Below are the code and all the weights of a small trained network. Each question names an input and a class and asks about switching units off, where a switched-off unit gives its printed mean instead of its output.

import numpy as np


def w(rows, s, z=0):
    codes = np.array(rows[::2]) - 128.0
    scale = np.full(codes.shape[1], s)
    scale[-1] = z or s
    return codes * scale


def norm(h):
    return h / np.sqrt((h * h).mean(-1, keepdims=True) + 1e-5)


def f(y):
    return y / 2 * (1 + np.tanh(0.7978845608 * (y + 0.044715 * y**3)))


def log_softmax(a):
    a = a - a.max(-1, keepdims=True)
    return a - np.log(np.exp(a).sum(-1, keepdims=True))


def net(x, mask):
    res = np.array(x, float).reshape(1, 7) / 4 @ E
    u = 0
    for l in range(4):
        y = f(norm(res) @ A[l][:, :-1].T + A[l][:, -1])
        res = res + np.where(mask[u : u + 7], y, B[l][:, -1]) @ B[l][:, :-1]
        u += 7
    return log_softmax(norm(res)[-1] @ U[:, :-1].T + U[:, -1])


A, B = {}, {}
E = w([
[119,64,128,135,152,179,46],'x0',
[121,91,131,220,196,106,155],'x1',
[164,83,197,35,157,191,158],'x2',
[113,168,145,83,128,58,93],'x3',
[153,114,253,135,65,160,98],'x4',
[246,129,58,178,98,157,111],'x5',
[74,113,95,129,136,57,229],'x6',
],0.0064)
A[0] = w([
[96,166,185,65,169,118,162,75],'L0N0',
[200,160,147,67,123,146,184,5],'L0N1',
[149,169,109,149,240,114,170,126],'L0N2',
[178,176,210,62,80,186,140,5],'L0N3',
[124,141,61,165,255,90,130,14],'L0N4',
[79,53,179,215,151,121,134,57],'L0N5',
[137,174,185,70,128,138,125,19],'L0N6',
],0.0088,0.0029)
B[0] = w([
[73,85,164,198,140,133,108,209],'L0N0',
[149,96,134,39,68,83,199,181],'L0N1',
[43,89,113,88,130,213,133,222],'L0N2',
[90,137,75,194,16,105,124,249],'L0N3',
[82,110,139,227,2,199,165,251],'L0N4',
[172,149,128,77,195,72,125,209],'L0N5',
[103,45,117,167,105,154,156,160],'L0N6',
],0.0089,0.0032)
A[1] = w([
[102,166,54,87,146,161,143,133],'L1N0',
[241,85,75,118,63,167,104,254],'L1N1',
[169,230,15,199,148,40,157,216],'L1N2',
[98,126,2,170,184,181,169,112],'L1N3',
[107,46,130,199,187,115,97,49],'L1N4',
[74,66,146,121,93,139,141,105],'L1N5',
[30,105,140,64,226,168,137,192],'L1N6',
],0.0071,0.0028)
B[1] = w([
[33,34,234,220,195,192,159,147],'L1N0',
[179,165,87,141,255,112,77,254],'L1N1',
[46,179,212,101,148,248,102,220],'L1N2',
[83,95,212,21,44,200,143,200],'L1N3',
[165,166,116,110,105,63,77,155],'L1N4',
[50,216,56,118,155,153,49,180],'L1N5',
[168,66,79,175,178,17,102,198],'L1N6',
],0.0064,0.0059)
A[2] = w([
[242,73,107,157,68,233,2,86],'L2N0',
[179,235,57,141,168,116,109,165],'L2N1',
[189,99,233,91,144,171,210,94],'L2N2',
[143,73,137,116,141,120,120,105],'L2N3',
[136,182,39,78,144,84,182,91],'L2N4',
[212,96,151,100,85,171,145,24],'L2N5',
[85,143,161,101,115,134,160,4],'L2N6',
],0.0073,0.0024)
B[2] = w([
[203,254,158,73,149,101,123,254],'L2N0',
[96,147,228,158,101,173,124,173],'L2N1',
[91,142,241,112,169,86,108,136],'L2N2',
[89,138,107,127,143,104,86,129],'L2N3',
[211,170,226,47,112,71,187,131],'L2N4',
[90,184,93,55,57,58,207,134],'L2N5',
[88,172,148,126,107,149,147,133],'L2N6',
],0.008,0.0063)
A[3] = w([
[196,124,119,115,70,72,163,4],'L3N0',
[60,159,193,169,97,105,172,213],'L3N1',
[49,190,162,147,156,50,117,177],'L3N2',
[42,127,98,127,42,111,84,95],'L3N3',
[189,101,125,50,158,58,213,217],'L3N4',
[139,242,95,133,165,148,34,178],'L3N5',
[134,118,140,2,177,203,151,11],'L3N6',
],0.0083,0.0018)
B[3] = w([
[118,155,81,128,31,117,177,137],'L3N0',
[187,103,142,44,47,204,60,212],'L3N1',
[191,152,158,141,192,200,135,203],'L3N2',
[140,104,80,255,159,171,163,205],'L3N3',
[69,98,84,134,216,94,196,171],'L3N4',
[212,166,209,53,195,158,241,255],'L3N5',
[110,135,206,237,161,94,69,157],'L3N6',
],0.0069,0.0068)
U = w([
[107,74,135,153,229,10,101,113],'0',
[221,211,212,88,172,197,115,161],'1',
[13,82,124,157,44,226,133,193],'2',
[176,140,47,69,38,54,172,2],'3',
],0.013,0.0036)

Each question gives the input, the list of numbers given to net, and the class t.
The units are the neurons (one row each of A and B). Each row of codes is followed by its name. A weight is (code - 128) times the scale printed after its matrix; where a second scale follows, it is the last column's (A, B and U).
mask holds one flag per neuron, layer by layer. A switched-off neuron (its flag False) gives its mean, the last column of its row in B, instead of its output. The means were averaged over made-up inputs and are rounded, as every weight is.
A unit's drop is (log p(t) with every unit on - log p(t) with that unit switched off) / (log p(t) with every unit on - log p(t) with every unit switched off).
The circuit of an input: a set's keep is (log p(t) with only the set's units on - log p(t) with every unit switched off) / (log p(t) with every unit on - log p(t) with every unit switched off). Starting from the 12 units with the biggest drops (on a tie, the unit counted first), units are removed one at a time, each time the one whose removal leaves the highest keep (on an exact tie, the one counted first), for as long as the keep stays at least 0.8.
circuit, biggest first: the units of the circuit, biggest drop first
unit that matters most: the unit with the biggest drop
top k neurons: the k neurons with the biggest drops, biggest first
top k neurons in layer l: the k neurons of layer l with the biggest drops, biggest first
drop of u: that unit's drop, to one decimal
input [3,-4,-2,-6,-6,5,3], class 2: unit that matters most => L1N3
input [-5,-3,1,6,-7,-5,1], class 2: circuit, biggest first => [L1N1 L2N0]
input [-5,-6,7,-6,1,4,-2], class 3: circuit, biggest first => [L0N1 L0N3]
input [-6,-6,-8,1,-3,3,6], class 2: circuit, biggest first => [L2N0 L1N2]
input [5,-2,8,-1,0,-8,6], class 0: top 2 neurons => [L1N6 L0N4]
input [-4,1,-7,4,1,7,5], class 2: circuit, biggest first => [L2N0 L0N5]
input [-4,-5,8,-2,5,4,-3], class 3: top 2 neurons => [L0N3 L0N1]
input [-8,-7,8,-3,-7,3,-1], class 3: top 2 neurons => [L0N1 L0N3]
input [5,-8,-1,2,-4,0,5], class 2: top 2 neurons => [L1N0 L2N0]
input [-6,0,8,-1,8,2,-5], class 3: top 2 neurons in layer 0 => [L0N3 L0N1]
input [5,0,-5,4,-5,-8,-5], class 0: top 3 neurons => [L2N0 L0N3 L1N6]
input [-8,-8,3,-3,-1,-2,4], class 3: top 2 neurons => [L0N1 L1N2]
input [-1,-1,-3,-1,1,-8,2], class 0: drop of L1N6 => 0.6
input [2,2,8,-1,-3,-1,2], class 0: drop of L1N6 => 0.2
input [0,8,-5,-6,-3,0,-4], class 2: unit that matters most => L0N2
input [4,-1,-1,-7,3,-7,-1], class 0: drop of L2N3 => 0.0
input [-1,8,7,-6,1,5,-1], class 0: top 2 neurons in layer 1 => [L1N2 L1N5]
input [-5,-8,7,-6,7,1,-3], class 3: top 2 neurons in layer 0 => [L0N3 L0N1]
